Below is a small trained network, with its code and all its weights. Each question gives an input and a class and asks what happens when units are switched off, that is, made to give their printed mean instead of their output.

import numpy as np


def w(rows, s, z=0):
    codes = np.array(rows[::2]) - 128.0
    scale = np.full(codes.shape[1], s)
    scale[-1] = z or s
    return codes * scale


def f(y):
    return y / 2 * (1 + np.tanh(0.7978845608 * (y + 0.044715 * y**3)))


def log_softmax(a):
    a = a - a.max(-1, keepdims=True)
    return a - np.log(np.exp(a).sum(-1, keepdims=True))


def net(x, mask):
    res = np.array(x, float).reshape(1, 6) / 4 @ E
    y = f(res @ A[0][:, :-1].T + A[0][:, -1])
    res = res + np.where(mask, y, B[0][:, -1]) @ B[0][:, :-1]
    return log_softmax(res[-1] @ U[:, :-1].T + U[:, -1])


A, B = {}, {}
E = w([
[136,120,135,136,126,122,102,100,111,138,127],'x0',
[122,108,123,141,125,130,132,100,118,136,130],'x1',
[143,192,96,151,77,144,164,180,73,251,95],'x2',
[110,137,94,8,64,123,122,89,26,60,113],'x3',
[129,106,118,126,116,133,124,123,153,132,117],'x4',
[194,85,185,32,121,122,239,87,140,194,180],'x5',
],0.015)
A[0] = w([
[91,155,60,75,39,153,181,104,22,147,81,63],'neuron 0',
[145,73,181,72,152,124,149,113,155,75,98,95],'neuron 1',
[28,146,63,199,148,100,77,134,148,75,142,231],'neuron 2',
[166,99,138,75,38,94,173,130,55,64,137,102],'neuron 3',
[55,69,168,145,232,117,117,122,160,60,174,240],'neuron 4',
[68,70,134,101,138,157,91,127,112,28,141,166],'neuron 5',
[177,168,103,92,86,160,164,128,110,255,116,52],'neuron 6',
[96,176,84,202,92,149,124,181,95,183,60,134],'neuron 7',
[63,179,34,114,91,127,69,117,91,77,14,164],'neuron 8',
[109,132,162,228,204,140,81,145,164,144,65,253],'neuron 9',
[187,95,224,133,184,98,173,113,143,155,207,168],'neuron 10',
],0.0099,0.0059)
B[0] = w([
[141,160,142,107,55,153,107,194,150,71,93,207],'neuron 0',
[106,136,89,97,147,122,126,90,158,116,102,183],'neuron 1',
[86,95,151,136,117,162,85,224,106,63,104,243],'neuron 2',
[109,119,165,74,118,115,145,82,122,7,83,200],'neuron 3',
[154,72,172,120,137,182,119,139,179,75,154,235],'neuron 4',
[83,142,170,104,199,78,118,117,89,48,148,205],'neuron 5',
[140,103,204,177,77,157,164,182,123,124,110,208],'neuron 6',
[165,123,62,157,93,143,92,99,78,174,120,216],'neuron 7',
[63,154,136,178,113,89,6,96,116,120,199,227],'neuron 8',
[163,34,124,163,123,210,140,191,116,129,84,252],'neuron 9',
[171,106,163,107,146,140,137,106,165,164,148,227],'neuron 10',
],0.013,0.022)
U = w([
[110,74,181,134,83,167,109,179,114,54,95,192],'0',
[35,139,120,147,202,25,66,122,76,55,197,86],'1',
[131,100,19,240,135,142,85,160,81,203,102,133],'2',
[68,229,57,179,17,68,43,108,100,113,162,70],'3',
[193,80,134,108,212,119,120,83,250,166,229,202],'4',
[102,123,129,2,143,40,170,25,103,74,119,1],'5',
[140,107,187,213,94,99,236,153,135,241,147,152],'6',
],0.0092,0.0025)

Each question gives the input, the list of numbers given to net, and the class t.
The units are the neurons (one row each of A and B). Each row of codes is followed by its name. A weight is (code - 128) times the scale printed after its matrix; where a second scale follows, it is the last column's (A, B and U).
mask holds one flag per neuron, in row order. A switched-off neuron (its flag False) gives its mean, the last column of its row in B, instead of its output. The means were averaged over made-up inputs and are rounded, as every weight is.
A unit's drop is (log p(t) with every unit on - log p(t) with that unit switched off) / (log p(t) with every unit on - log p(t) with every unit switched off).
The circuit of an input: a set's keep is (log p(t) with only the set's units on - log p(t) with every unit switched off) / (log p(t) with every unit on - log p(t) with every unit switched off). Starting from all 11 units, units are removed one at a time, each time the one whose removal leaves the highest keep (on an exact tie, the one counted first), for as long as the keep stays at least 0.8.
units of the circuit, in order: the units of the circuit, biggest drop first
most important unit: the unit with the biggest drop
k most important neurons: the k neurons with the biggest drops, biggest first
drop when u is switched off: that unit's drop, to one decimal
input [7,5,7,-1,5,1], class 6: most important unit	neuron 6
input [-1,-7,8,-3,-2,1], class 6: 3 most important neurons	[neuron 6; neuron 8; neuron 2]
input [-4,3,1,-1,-3,-7], class 2: units of the circuit, in order	[neuron 7; neuron 3]
input [1,-3,-8,2,-4,-1], class 1: 2 most important neurons	[neuron 5; neuron 9]
input [-7,-3,-4,8,2,0], class 1: 2 most important neurons	[neuron 8; neuron 5]
input [8,1,1,-7,-2,-7], class 2: 2 most important neurons	[neuron 7; neuron 3]
input [-8,6,5,0,-8,4], class 6: 2 most important neurons	[neuron 2; neuron 4]
input [6,-3,6,-7,-2,1], class 6: 3 most important neurons	[neuron 6; neuron 8; neuron 2]
input [-7,7,7,-1,-1,-4], class 2: drop when neuron 7 is switched off	0.2
input [6,-8,-1,8,5,-7], class 1: drop when neuron 5 is switched off	0.4
input [8,-8,7,1,2,0], class 3: drop when neuron 9 is switched off	0.4
